[-0.05 -0.04 -0.12 -0.01 -0.05 -0.05 -0.16 -0.04 -0.11 -0.08 -0.07  0.12
  0.01]
The entry just right of -0.07: 0.12
The entry just right of the smallest entry is -0.04
The entry just left of -0.12 -> -0.04

W = (1.0, -46.7, 34.1, -19.5, 34.8, 11.5, 28.4, 30.0, -10.4, -2.5, -8.2, 32.4, 64.5)
Which number is the second smallest entry? -19.5
Which number is the third entry from the left? 34.1
The first entry from the left -> 1.0
The entry just left of the largest entry: 32.4
Which number is the 2nd entry? -46.7
Which number is the entry at the centre? 28.4
The 3rd entry from the right is -8.2
Which number is the entry just right of 32.4? 64.5
The entry just left of -2.5 is -10.4
The median of all entries is 11.5

[  6.8  10.0  19.5 -44.4  11.1 -34.8 -74.4 -16.4 -39.6  71.4  -1.8  12.9
  30.5]
Give the entry just left of -74.4.
Answer: -34.8
Give the entry just right of -74.4.
Answer: -16.4
The entry at the centre: -74.4
The entry just left of 71.4: -39.6
The entry just right of 10.0 -> 19.5
The entry just left of 12.9 -> -1.8

Questions about the array below.
1) Which number is the entry in the bottom-right corner?
2) Which number is the entry at the centre?
3) Which number is the second-last entry, reading row by row?
4) Which number is the bottom entry of the column that holds the largest entry?
5) Which number is the top entry of the column that holds the smallest entry?
6) Which number is the fifth entry in reading order?
7) Which number is the second entry on the main diagonal?
8) Which number is the entry in the bottom-left corner?
[[  4.5  -1.0 -56.4 -46.2  -9.0]
 [ -9.5  -5.1  13.5  26.0   2.0]
 [  1.4  -4.7  37.5 -40.7  -0.5]]
1) -0.5
2) 13.5
3) -40.7
4) 37.5
5) -56.4
6) -9.0
7) -5.1
8) 1.4
